Each row is shifted at random along 3 fixed directions that mean nothing.
Known rows, with every way that one mark hangs from another:
q655(q462 q853(q110 q263)): [-493  245   98 -191  122    7   43  182 -104   46 -119   56 -214   57
 -239   68  218 -200 -273  -11  161   -8 -305 -134  106   15  -87  241
  -32 -146    4 -150   57  -20  126  -93 -208  -27  -20   -8   45  114
 -362 -308 -254 -163    5 -344   94 -102  266   63 -156 -196 -285 -193
  -97  186   70  120  240]
q225(q110(q872(q305))): [ -48   58  140  -10   15  -83  162 -119  -25   -6   28 -124   43 -232
   88  107 -112  -62  128  -36 -125  102   49  168  -16   87   83  119
  -38  -63   72  -13    2  -70   61  -20 -122  -31 -238 -143  -75  -82
   37   54   63 -120  -58   15  -26   43   -4 -101  -79   43  133   43
  102  -61   65    1  185]
q975(q462(q263) q655): [ 388 -228 -197  144  -69   89   42 -152  -35  -87  127  -44   13   80
  204 -124  -62  211  -35  177  -93 -134  337  -17  -18   -3   52 -217
   10  220  -14  136  -85  -31   19   54  202   90   33   53   74 -138
  188  248  208  258   16  256   23 -109  -79  -63   81  139  127  142
   47 -118  -38   16 -383]
q655(q462(q225 q263(q334) q305)): [-166  161    6  -82  -48  132   -7  111   41   28 -210  232  -97  218
 -173 -147   11   48 -352  -55  213  -19 -173 -210    2   93   66  103
  134  -11 -134   44  -74   74 -119  -76   17  -42   39  -94   -7  -57
  -95 -125 -153  -82  285  -13  -69 -230  111  -34  -30  -43 -213   27
   30   87    4  160  -95]
q263(q334(q655(q328) q853(q454) q872(q305))): [-498  164  103 -217    5 -185   16  -72   34  -36   32 -211  210 -250
  -77  344 -196 -306  240 -110  -89  146 -144  214   -9  -13   35  195
    2 -204  164  -97  194   18  162  -85 -436 -167 -161  -46 -210  108
 -123  -76  -51 -202   98 -182 -112   87  -46  -10  -93 -138  -27 -107
    3  162    3  -24  555]
q334(q655(q65(q305) q328 q462(q975) q853(q110))): [ -78   11  -52  -10   60  -45   71  -71  -81  -69   88  -82 -122   75
 -106   66  106  -34  -84  107   -6 -105  -17   15   95   12  -72   60
   14  -26  150  -60   23   28  173  -75   23  118  -40  -58   82  -15
 -244  -26  -15  150  -49  -68   40 -138  226   21    4   16 -116    6
   44    8   48   11  -28]
q305(q65(q225(q110(q853(q263) q872)))): [  -2   78  120   -2  145   47    8   91  -78   -3  -21  142 -239  160
  -92 -251  218   61 -388    2  199  -53 -147 -183   82  -22  -89   30
  -98  -13 -142  103 -117    3  -27   99  111   49   89  -22  170  -46
 -117 -105 -176   14  -99 -245   82  -53  168   36  -67    2  -86 -110
   62   25   -7  189 -154]
q872(q305(q65(q225)) q782(q334)): [ -81  136   87  -53 -204 -151   98   14  104   65 -222  -31  144 -219
    2  146 -251  -48  132 -280   35   71 -152   97  -89  132  222   89
   73 -156   83  -34    0    8 -145  -44 -261 -181 -234 -163 -210   89
   53   79  -90 -326  184  167  -52   31 -113  -89 -156  -63   11   66
   -5   17  -24   -8  325]
q334(q853(q454(q782)) q872): [-121  -75  239  -81  303  -60    1 -202  -63   63  289 -282   51 -310
  127  140   10    3  246  146 -168   85  184  223   23 -221 -126    3
 -125   -4   83 -133  176  -38  339  100 -184    9  -23   71    2   51
  -40  -29   38  129 -343 -186   -5  307   33   76   -7    7  235 -146
   18   22  130  -62  133]
q462(q225 q305(q65) q975(q110)): [ 177  -43   82   97  103   41  208 -261  -17  -10  155 -112 -171 -128
  123  -25   48  190   10  116 -153  -18  134  107   11  -39   -4   35
   -7   96   53  -24  -71  -22   98   70  159  136 -126 -138   67 -131
   35  161   95  133 -176  128    6   11   96  -70    4  182  209  107
  107 -184  135   24 -231]
q225(q110(q853(q454(q343)) q872(q305 q782(q334)))): [-172  118   95  -66 -105  -89   49   35   59   18 -176   39  155 -154
   16   84 -143 -136  143 -109    0   84  -87   48  -87   77  110  154
  -31  -87  -26   47   41   14 -147 -143 -157 -117  -96  -80 -183   35
    1  -35   26 -245  152  -11    1    8 -111  -73   26  -36  -19   28
   21   56  -21  -71  296]
q853(q110 q263(q334)): [-467  216  116 -175   83   -9   17  109  -41   59  -89    3 -125  -21
 -180   78  151 -189 -130  -40   84   69 -259  -65   57   -7  -78  198
  -53 -120  -12 -134   78   -7  102  -13 -231  -90  -16   34    4  157
 -220 -254 -240 -171   10 -291   24  -20  124   56 -150 -180 -182 -184
 -105  180   32  122  273]
q782(q334(q853(q263))): [ -26    7 -114  -74  -87   45  -70  134   57   50  -99   76   29   80
  -67  -30  -15  -35  -23  -44  125  -48   -4 -102  -25   -6   45  -42
   29   -7  -86   18   17   11  -36  -29  -41  -85  105   94  -42   84
   -6  -55  -75 -107   93   -9   18    8  -69   27  -57  -96 -111  -67
 -103   48  -70   26   23]
q462(q305(q65) q655): [  91    2   98   16   59   74  -18  -65   -1   11   16   61 -166   49
  -18 -130   20  226 -280    5  114  -45  -52 -117   43   -8  -50  -30
   53   10  -73   35  -84   40   52  179   87   55    6  -47  105  -80
  -11   81 -131   31  -30   13  -32  -38   95   -3  -44   31   10  -33
   20   26    1  190 -187]
q263(q334(q853(q454))): [  59  -84  -23  -76   94  174 -280   49   14   31   24  231 -175  269
 -118 -238  285  231 -354  112  240 -173    2 -320   63 -166 -276 -174
   12   22 -238   73   12   61   55  171  227  134  362  230  193   74
 -100 -136 -159  214 -112 -218   46   48   92  168  109  -61 -121 -188
 -132   98  -71  198 -316]
q454(q263 q343 q853 q872(q305 q782(q334))): [ -90  -45  218  -73  147   23   36 -140   -5  147   50 -277  205 -307
  201   99  -82   61  344   14 -167   17   18  151 -111 -280   11   -5
  -48  113   91  -89   98  -33  163   41 -280  -92   37  111  -84  263
   28   -2  -24 -125 -139  -34  -33  217  -91   69    4  -54  177 -108
 -149  135  145 -249  176]
q975(q110(q872) q655(q65 q462(q305) q853)): [-289   45  267   42  227 -199  363 -392 -183 -161  352 -530   61 -436
  147  326 -197 -199  315  148 -411  190  236  426   65    6   71  267
  -95    5  354 -190  134  -98  449  -66 -330  -73 -496 -251  -47 -201
 -125   67  185  120 -169  -55  -32  -14  165 -124 -117   69  264   44
  344  -25  212 -102  329]
q263(q334(q872(q305 q782)) q853(q454)): [-134   69  -34 -103 -156  -51 -167   80  112   50 -181  176  145   73
 -124   54  -87  -20  -29 -147  180   29 -131 -140  -83   27  -30  -25
  144 -185 -133   52  113   79 -193  -38  -76  -95   94   48 -138  130
   32 -164  -95 -143  263  -19  -87   59 -130   28   21 -143 -117  -70
 -112  108 -142   13  197]
q305(q65(q225(q110(q853 q872(q782))))): [ 227   67  -84   48 -222   87 -145  265   78   15 -331  455 -112  382
 -128 -344   45  108 -435 -178  387 -147 -195 -389  -29  168   41 -101
   94  -62 -283  269 -201   78 -396  -43  246   -9  158  -22   51  -55
   42  -31 -151 -115  245   45   51 -148    8  -71   17  -49 -231   46
   39  -37 -159  167 -246]
q110(q853(q454(q782(q334))) q872): [  86 -100   58  -12   97   73 -165   25  -14   30   39  103   16   83
   -4 -173   51  133  -69  125  101  -66  140 -126   -8 -109 -122  -95
  -69   40 -170   66   11   53  -27   73  106  -25  191  138   89    8
  -19  -84   -5  141  -86 -117   50   74   -6   99  124  -16   -3  -92
    8   34  -55   42 -172]
q655(q65 q462(q305) q853(q454)): [-189   43  170  -37  197  -25   57 -109 -119  -42  141 -112 -119  -87
  -69   66   89   56 -116   94  -23   23   10   45  112  -54 -105  128
   -6  -48   83 -131   56    4  238   63  -49   67  -99 -117   88  -90
 -213  -83  -37  125 -143 -161    5  -29  195   58  -16   32    1  -68
   97   49  101   49   55]
q975(q110(q853) q462(q225 q305(q65)) q655): [-287  257   66  -76  -93  117  112   14  -44 -135 -124  150 -205  132
 -117  -89   21  -46 -376  -91   90  -67 -270 -211  105   76   36  211
   55  -10  -46   68 -149   10  -96  -58  -61  -98  -99 -106   24 -104
 -172  -33 -126 -120  191 -100   36 -278  143  -86 -107  -83 -198  -37
  159   81   24  186  -26]
q263(q334(q872(q782)) q853(q110) q975(q462 q655)): [  92  -86 -208   17 -124    7  -84 -108   48  -66   42   29   95  156
   28   47   26  -31  122   89  -31  -93  154  -95 -101  -50 -128 -165
   76   17  -36   42  150   28  -54  -93  110   21  120  226    6  143
   52  -54   79  192  119   72    0   -3  -42   14   79  -94   -9   -5
  -66  -39 -103  -44  -86]
q923(q65(q305) q853): [  79    2  -46   87 -159 -113  -46  156   68    7  -82   40   70  -73
  -14   64 -274 -105   78 -245   -7  136  -79  110   24  219  168  -22
   85 -117   95  -62  -72  -38 -111   43  -54  -97 -228 -164 -100 -139
  157  151  -41 -208   80  232  -89   33 -165 -116  -97  -23   72   69
   93   -7  -95   34  202]
q110(q853(q263(q334(q655(q328)))) q872(q305)): [ -25  -37 -126  -53  -45  -31  -74    5  -27  -85   27   31  101  139
  -75  -48  -46  -12  -79   57   79  -39    9  -83    2  -39  -46  -47
   -2  -16  -50  140    7   66  -62   26   21  -52  111   63   11   28
  -20  -49   11   57  131 -119  -25  -90  -69   46   59  -36  -87  -63
   -8   58 -142   46  -10]
q923(q65(q225) q853(q110(q872(q305)) q263(q975))): [  38  -73  126   57  321 -127   77 -188 -122    7  340 -276 -139 -218
   53   56  179   82  112  147 -173   48   67  228   90 -195 -217   17
 -145  -42  178 -167  103  -75  230  242   76  160  -73    5  175   80
  -85  -28  -37  223 -436 -168   57  216  127  140  -68   83  292 -168
  -47  -40   72   18  -14]
q328(q263(q975) q454(q853 q872)): [ -17   85 -176   27 -250   10  -93  404  131   77 -289  131  248  103
  -19  135 -239 -306  257 -273  -21  146 -211   32 -149  214  249    4
  114  -39    6  -92  -49   -4 -317 -208 -178 -227  -61   10 -222   38
  195  -16   25 -424  337  239  -61  -35 -197  -72  -14 -122 -171  145
  -95  -11  -27 -218  225]
q65(q225(q110(q853(q263 q454))) q305): [ -80   91  -44   43 -118 -118  105  171   24  -19 -152  113   -7   -4
  -98   38  -71 -201    8 -167   17  118 -166  100   22  213  185  111
  -55  -72   41   25  -84  -11 -232 -118  -16  -67  -88 -171 -100 -114
   57   28   19 -169  140   87    4  -73 -109  -85  -62   59  -70  110
   97  -14  -55   -7  169]
q328(q263(q334 q853(q110)) q343 q454 q923): [  26  -82   26  -16  205    1  -48  118   -2   18  253 -141  -23  -52
    2   78  199  -35   74   83 -108  184   45   51  121 -120 -139  -22
  -83   87   83 -199   72    0  231  218  -27   74   43   99    5   25
   56  -56    5   99 -259 -204   27  165  -12  180   26   14   59 -113
 -169   39   78  -44  -24]
q65(q225(q110(q853))): [-138  102  166  -51   90   -4   97   29  -33   11   -2   15 -168  -63
   -8  -23   93 -121 -106  -34  -17   43 -103   13   75   54    1   95
  -93  -23   54  -38  -75  -46  124  -13  -86    6 -118  -70   34  -69
  -81    1 -107  -72 -158 -152   55   -1  103  -83  -96  -23   11  -43
  122   26  104  127   47]
q975(q110 q462(q225 q305) q655(q65 q853(q263))): [-300   94  130   -8  176   11  287 -276 -183 -143  247 -289 -166 -150
   24  100   77  -15  -68  173 -203   -4   53  103  142  -99  -38  217
  -57   93  190  -97   31  -57  301   -2 -134   13 -183 -117   71  -88
 -214  -34   45  182  -96 -138   49 -143  204  -15 -104   50   49  -60
  164   41  175   -2    8]
q328(q454(q263) q923): [-367  236  103 -172  -17   52  -33  317    1   62 -165   34   -9  -30
 -115   94  -43 -204 -132 -210   80  152 -355  -92   93  126  113  203
   48  -99   32 -128  -71   -9   20   27 -386 -206 -125  -40 -142   39
  -57 -113 -216 -409  136 -168  -38  -58    5   -1 -179 -195 -233 -107
  -83  185   45   46  288]
q225(q110(q853(q454))): [  40  -85   66   33  116  -51   81  -95  -51  -25  153  -91  -69 -140
   99   55   61  -45  100  111 -146   59  142  122   30    1  -56  -10
 -124   30   60  -39    5  -37  153   32   47   77  -80  -33   38 -106
   48   96  102   96 -225  -42   50   87  -19  -62   42   86  145   22
   94  -75   58   18  -11]
q225(q110(q872(q782))): [ 178   39 -128   30 -267   99 -129  205   95   45 -314  353    0  263
  -58 -207  -44   62 -246 -128  279 -105  -74 -298  -73  203   80  -86
  126  -52 -242  216 -115   37 -322 -111  163  -22  104   10  -32  -27
   96  -27  -46 -138  288  132   15 -121  -49 -105   30  -61 -195   83
  -27  -46 -133   74 -144]
q655(q328 q462(q263 q975(q110(q853)))): [  89  -58 -231   73 -144  -15  135   45   12  -69  -66   50   22  127
   54   23 -103 -160   32   73  -68  -30  100   13  -60  182  166  -16
   37   78   61   72 -107   16  -67 -243   74    0 -118 -126  -83 -168
   86  136  197    0  198  201   11 -208  -31 -221   94   55  -58  241
  133 -108   -3  -54  -96]
q263(q334(q872(q782))): [-390  116  415 -212  349  -14  -28 -178  -73  105  167 -195  -97 -237
   10   53  145   10 -113   90   29   63  -38  -14   63 -198 -221   95
  -80 -111   11 -132  188  -25  431  154 -330  -23  -54   84   53  169
 -228 -231 -263   27 -267 -444   -8  200  234   77 -126 -176   69 -303
  -15  206  147  158  201]
q263(q334(q853(q454) q872) q975(q110 q655)): [-512  219   65 -167    2  -26  -44  -11   33  -47  -38  -49   22  -23
 -116  200    8 -325   55  -56  -36   70 -180  -10   -8    9  -58  169
    6 -141   32 -102  174  -15  122 -157 -317 -138  -53  113  -94  131
 -175 -216 -121 -128  137 -223  -33  -17  102  -12  -86 -232 -151 -141
    9  181   22   37  345]
q334(q853(q263) q872): [ -77   77  -53 -115   -7  100 -142  164   19   61  -96  156  -58  176
 -121 -124   87   16 -226  -38  240  -84 -104 -212   36  -54  -40  -20
   55  -55 -175   75    6    6  -39    6  -15  -30  188  116   23   81
  -89 -170 -155  -91   64 -161   15    9   34   76  -76 -125 -169 -155
 -114   77  -61   83  -32]
q462(q225(q110) q305 q655): [-333  348   91 -145 -116  240  -62  259   73   61 -397  447 -333  329
 -296 -241  144   23 -661 -179  398  -97 -500 -439   77  181    9  208
  150  -99 -230   92 -176   76 -188  -87   11  -20  103  -65   40  -27
 -223 -189 -375 -270  319 -138    2 -297  233  -68 -116 -147 -420  -82
  -29  195   16  312 -115]
q655(q328 q853(q263(q975))): [ 152 -134 -235   68  -87  -20  -42   68    7  -24   -5   28   42  129
    7   54   -6  -66   60   54  -13  -26   79  -15  -56   54    7 -140
   18   26   28    4  -26   -2  -24  -47  125   46   40   37   19  -12
   64   52  107   52   44  102    2  -61  -55  -49  102    9  -31  101
  -33  -73  -73  -63  -50]
q655(q65(q225(q110) q305) q328(q343 q923) q462): [ 585 -251 -104  219   40   89    3 -108  -36  -94  227  -32 -108  123
   93 -238  210  372 -157  123   -9 -132  259  -18  176  -58  -51 -221
   -8  250   78  102 -168   -7   98  195  444  338  128  -50  197 -189
   89  232  214  466 -285  116   46  -71   56  100  158  318  114  155
   66 -184   41  -53 -542]
q328(q343 q454(q782) q923(q65(q305) q853)): [ 103   43  -26   43 -105   30 -229  417   95   59 -115  188   36   66
 -103  -73 -126    8 -140 -285  143  163 -236  -96  138  160   95  -30
  110  -59    5 -100 -116   17 -171  159  -46  -55  -28  -55 -110  -97
  138   32 -119 -221   83   75  -50   38 -145   72  -25  -54 -109  -31
  -72  105  -75    0   63]
q65(q225(q110(q853(q454(q263(q975) q872)))) q305): [ 464 -206 -189  204  -65   55  -75   34   42    1   -9  146   48  204
   61 -184   50  136   94   30  -30  -83  128    6  -74    2   30 -240
  -10  142  -64  137 -111    3 -283  -22  372  113  227   75   89  -37
  221  116  166  185   -5  255   -6    5 -121   21  165  171   67  176
    6 -165  -73 -150 -357]
q853(q110(q872) q454(q263(q334 q975(q655)) q343)): [ -36  -29 -176  101 -172  -81   34  -22   47  -66  -71 -107  270  -54
   90  198 -181 -238  445  -10 -256  113   41  224 -166   69  139   47
  -45   66   76  -28   71  -13 -172 -190  -49  -99  -54   54 -115   50
  137   79  215  -65  200  236  -69  -75 -177  -45  115   31   56  198
  -21  -56  -62 -222  213]
q975(q462(q655(q328))): [ 479 -328 -162  151   25  115  -44 -224  -44  -80  231  -23  -78  118
  197 -170   85  338 -106  274  -54 -222  369  -61   25 -101 -124 -305
  -16  232  -14  139  -90    3  131  154  378  240  148   96  207 -126
  121  271  209  459 -194  165   51  -35   13   -2  195  193  162  111
   19 -141  -22   60 -548]
q305(q65(q225(q110(q853)))): [-257  146  325  -60  207 -124  220  -76  -78   -2   96 -182 -157 -276
   42  114   37 -194    7  -70 -131  156 -135  183   75   30   17  185
 -155  -73  173 -140  -30  -67  266   47 -258  -42 -308 -174    4  -74
 -104   45 -131 -142 -259 -204   27   76  137 -108 -181  -15  124  -59
  194   30  168  123  262]
q655(q328(q263 q343 q923(q65)) q853(q454)): [-101  107 -147  -23 -167   72 -232  511   51  -18 -222  259  -46  281
 -224  -87   51  -97 -351 -222  277   43 -371 -276  162  155   48   54
   92  -61  -63  -14 -161   59 -177   72  -19  -48   82  -34  -46  -60
  -38  -82 -145 -241  207 -100    1 -176  -43   71   20 -111 -352  -47
 -143  168 -115   49   63]
q782(q334(q853(q110 q454) q872(q305))): [ 117  -76  -90  -56  -24   -1  -95  -81   66   37   47    4   52  -17
  -39    8   76  151  125   73   62 -126  158   -8  -18 -147  -97  -68
   20  -40  -89   40  124   18  -40   28  136   64  196  121   -1  134
  -25  -54   54  109  -85   -1   33  164  -58  143   42   26   30  -77
 -173  -53  -63  -55  -65]
q65(q225(q110(q853(q454(q263 q343)) q872)) q305): [ -11   55   76   56   -8   -9   37  109    3  -11 -112  106   23   24
   -7 -101  -27  -88  -18 -100   -7   70 -147   61   10   72  137   96
  -95   45  -30  104 -134  -20 -199  -65   32  -31   15 -105  -20 -108
   33   34   21 -105   39   13  -19  -61  -39  -34   42   94    4   94
  110   18   -5  -44   42]

Rows:
[ -31  107  149   -2   18   -4   82   15    4   32  -76   28 -160  -54
   -7  -39   65  -10 -150 -127   45   17 -151   -7   39   85   40   56
  -34  -45   18  -22  -99  -41   44   40  -44   26 -120 -109   37  -39
  -35   55 -131 -115  -87  -25   18   -8  107  -73 -123   10   -3   17
   63  -14   70  127   37]
q305(q65(q225(q110)))
[-171   63  157  -55  143   49 -156  101   -4  127  -71   77  -94  -49
  -38  -41  158   47 -102   -4  104  -29 -190  -84    9 -139 -169   36
  -38  -53  -73  -88   61  -10   37   60  -16   92  142   89   68  176
 -144 -146 -172  -55 -145 -180   82  143   80  108   42  -85  -34 -159
 -195  150   56    6   67]
q923(q853(q110 q454(q343 q872(q782))))
[-451  287   60 -291   55  156 -191  270   26  117 -219  241 -203  248
 -332 -148  293  -61 -424  -65  420 -147 -352 -391   89 -114 -160  149
   33 -157 -250    9   71   36   -5  -29 -136  -84  295  201   59  282
 -371 -439 -413 -200   87 -451   80  -21  224  180 -169 -302 -411 -359
 -249  267  -38  187   91]
q782(q334(q853(q110 q263) q872))
[  52  -78  -37  -19   85   91 -156  -50  -59    0  100  -45   60   93
   -7  -73   51  156   20  112   33 -148  100  -56   25 -197 -129 -118
   46   72  -26    1   88   55   85    3   28   52  227  177   89  110
  -92  -68   23  219  -45  -45   23   43   50  164   68   -8  -68  -91
  -70   26   14 -109 -170]
q334(q655(q65 q462) q853(q454(q782 q872)))
[  94 -175  -23   21  207  -47  -82 -218   -3   -2  292 -138   -2  -31
   42   95  204   35  241  231 -150   18  247  106  -36 -213 -287 -138
  -68   12   10 -101  207    4  197   99  175  158  144  199  121  113
    7  -84   91  333 -294 -111   -7  231   26  133  123   37  197  -83
  -82  -77    2  -50  -78]
q263(q334(q872) q853(q110 q454) q975)
[ 169    6 -128  -22 -251   29  -87   46  128   49 -184  121  163   41
  -15  -38 -169  100   63 -125  123  -75   76  -70  -77   73  139  -69
  141  -56 -112  103   -8    4 -215  -59   23  -82   37   21 -115   44
   96   16   30 -138  197  199  -53   -8 -145   -2  -22  -27  -51   60
  -78  -55 -107  -36    6]
q782(q334(q872(q305)))
[-109   43 -137   64 -176 -109   32  117   65   29 -179  -37  256 -112
    4  188 -186 -233  415 -117 -143  148  -45  239 -135   82  188  103
  -14    1   41  -74   69  -17 -241 -197  -91 -106  -39  -42 -179   63
  114   -5  164 -208  201  226  -52    9 -250   -7   43   36   -4  171
  -95  -35  -49 -256  341]
q853(q110 q263(q334) q454(q343 q872))
[-249  151  -19  -47 -114  -43   13  187    8   23 -206   71   72   -3
  -96   91  -82 -210   61 -121   33   77 -205   27  -38  131  121  188
   -6 -108  -40  -11  -19   -1 -204 -130 -136 -156  -59  -67  -94   30
  -28  -87  -31 -269  189    5  -19  -62  -47  -33  -53  -74 -134   36
  -51   33  -51  -39  266]
q853(q110(q872) q454(q263))
[-239  107   48   -6   10  -14  103   23  -18  -11  -77   14 -121  -55
  -29  106  -26 -137  -65    5  -55   30 -118   42   -2  111   52  174
  -21  -49   62 -102   -9   -6   46 -124 -127    1 -148  -93  -34  -96
 -124    0  -41 -113   73    9   38 -125  101  -83  -13  -22  -59   46
   71   50   86   74  102]
q462(q225 q975(q655(q853(q454))))
[ 179    5   11   33  -44   39   10   25   -1  -24  -60  177  -89  114
  -19 -195   57  103 -184  -19   98  -76    0 -104   30   53    6  -22
  -11   -1  -99  157 -131   -7 -148   12  184   58   38  -50   64 -106
   18   20   -1   25  -29  -13   45  -51   19  -27   14   68    3   23
   88  -72  -28   98 -195]
q65(q225(q110(q853 q872(q305))))
[  65   88  -36 -117 -164   62 -189  120   92   72 -224  254    5  180
 -117 -143  -13  181 -280 -180  350 -145 -179 -314  -27  -23  -22  -87
  180 -151 -225  163  -15   65 -209   47   16  -46  166   58  -46  135
  -23 -100 -196 -180  195  -36  -23   29  -22   45  -61 -143 -177 -120
 -139   52 -131  100  -30]
q334(q853 q872(q305(q65) q782))
[-319   34  421 -114  379  -66  135 -223 -135  120  234 -422   29 -449
  191  182   -6  -47  202   99 -221  138   22  240    2 -220  -73  111
 -139   -3  184 -201  138  -85  445  128 -435  -80 -189    6   -4  158
  -85  -57 -108  -55 -325 -259  -18  249  119   10 -137  -89  235 -183
   -7  137  232  -61  281]
q454(q263 q872(q782))
[-125    2   12  -41   19   20  -39   42   -5   71  -35  -52   88  -61
   41  115  -21  -93  180   -5 -102   69  -74   58  -69  -26    6   -6
  -28    4   37 -109   40    0   -6  -39 -141  -86   20   98  -45  132
   40  -33   -3  -85   20   18  -37   48  -41    9   31  -67  -13    1
  -83   38   30 -107  116]
q853(q454(q263(q975) q782))
[ 247  -70 -379  165 -363  -58  -33  215   99   16 -256  153  227  101
  -18   53 -208  -76  290 -124    3    4   52   89 -145  190  233  -63
   90    1  -70   73  -40    9 -479 -202  181  -60   66  -38 -139  -14
  249   87  246 -145  316  440  -11  -53 -328  -39   72   92  -72  265
 -126 -188 -175 -242   46]
q853(q110 q263 q454(q872))
[   6  -34  189  -21   79 -183  206 -246   24   34  138 -282  144 -391
  164  176 -156  -50  357    2 -190   91  203  303  -77  -32   85   55
  -87  -41  167  -38  128  -48  165  -30 -185  -46 -224 -105 -139   26
   64   98   88  -12 -154   33   -4  224  -44  -80  -84   57  283   14
   94  -68  100  -82  209]
q65(q225(q110(q872(q305 q782(q334(q853))))))
[-160  137  323  -64  195   29   76  -46  -47   84  -10  -66 -150 -136
   -2  -37  128   50 -111 -112   17   -6 -244   13   37 -121  -74   98
  -52  -35   37  -77  -44  -44  124  102 -148   21  -35  -47   69   93
 -126  -66 -213 -146 -206 -190   20  111  151   41 -131  -35   32 -145
   -5  107  165   40   93]
q454(q853 q872(q305(q65(q225(q110)))))
[ 132 -131 -179   12 -137 -178   -5 -144   64  -41   71 -108  269 -115
   44  179 -186   -9  395   46 -112   10  212  182 -118  -27   10  -69
   29  -58   45   62  186   61 -119  -64   34  -22   26   48 -145   91
  142   77  196   88  100  170  -31  144 -231   28   72   49  129   50
  -82 -112 -130 -144  109]
q263(q334(q655 q853(q110(q872(q305 q782)) q454)))
[ 363  -19 -405  156 -407   48 -153  341  153  -48 -369  516   81  540
 -193 -285  -69  -49 -163 -191  270  -68  -80 -256 -111  296  174 -168
  129   -2 -251  279 -172   78 -642 -207  395  -47  223   23  -29  -98
  203  -35   49  -62  472  295  -39 -255 -183  -60  103   25 -256  220
   53 -127 -284   11 -246]
q65(q225(q110(q853(q263(q334 q975)) q872)) q305)
[ 164   50  -41   20 -144   34  -35  107   20  -37 -168  250  -54  189
  -68 -185  -13   84 -246 -114  194  -65  -92 -207  -10  114   30  -25
   60  -66 -179  183 -144   29 -249   10  158  -17   20  -69   22  -96
   45    8  -46 -130  133   21    7 -101  -25  -56   -2   -2 -106   27
   64  -62 -113  117  -98]
q225(q110(q853 q872(q305(q65))))
[ -67   63 -101  -53 -132  187 -211  235   63   93 -275  246   45  222
  -56  -95   68    1  -73  -89  114  -58 -261 -217  -70  -23    7  -45
   52   52 -155   23  -72   38 -242  -80   12  -48  257  189   -9  180
   -3 -100  -86 -161  193   30  -21  -94  -42   63  115 -102 -225    5
 -196  103  -47  -83  -44]
q853(q454(q263(q975) q343 q782))
[-425  179  199 -172  222   78  -18  -10 -121  -16   32  -26 -244   42
 -111   45  225 -112 -322   78   59  -47 -205 -162  104  -56 -198  135
  -38  -83   50 -164   68  -42  338    0 -232   29  -52  105  140   87
 -371 -227 -267   -3 -107 -389   73 -119  380   49  -98 -221 -181 -229
   10  228  130  205   94]
q263(q975(q655(q462 q853)))
[-325  226  133  -87  -31   38  106   -5  -47  -61  -73    6 -100  -18
  -83   29  -82  -52 -211  -90   32   25 -199  -48   88  103   68  225
   85  -54   57  -52  -52   16   65  -26 -208 -108 -200 -146  -27  -95
 -159  -28 -140 -145  149  -50  -45 -195  127  -67 -155  -71 -126  -36
  124  117   64  143  120]
q975(q462(q305 q655(q65)))
[-324  129 -141  -93 -137  116 -103  141   37  -57 -206  173  -10  331
 -167   21   57 -214 -214  -69  114  -50 -302 -253  -56   49  -32   16
  106  -13  -28   -4  -25   73  -64 -170  -77  -91  107  113   20  121
 -131 -146 -149  -69  341  -88  -62 -287  114  -44   58 -203 -317    2
  -27  180  -51   69   39]
q454(q263(q334 q853 q975(q655(q328 q462(q225)))))
[-203   73  150  -10  108  -15  228 -226 -123 -112  180 -273  -32 -189
  100   88 -115   -6  -31   79 -183   68   72  139   77   -5   72  156
  -16   73  167  -60   -8  -38  254   52 -225  -75 -269 -152   -8 -135
  -61   91   26   42    3  -16  -47 -131   88  -86 -125   39   98    1
  189   61  118   54   74]
q975(q462(q263 q305) q655(q65))
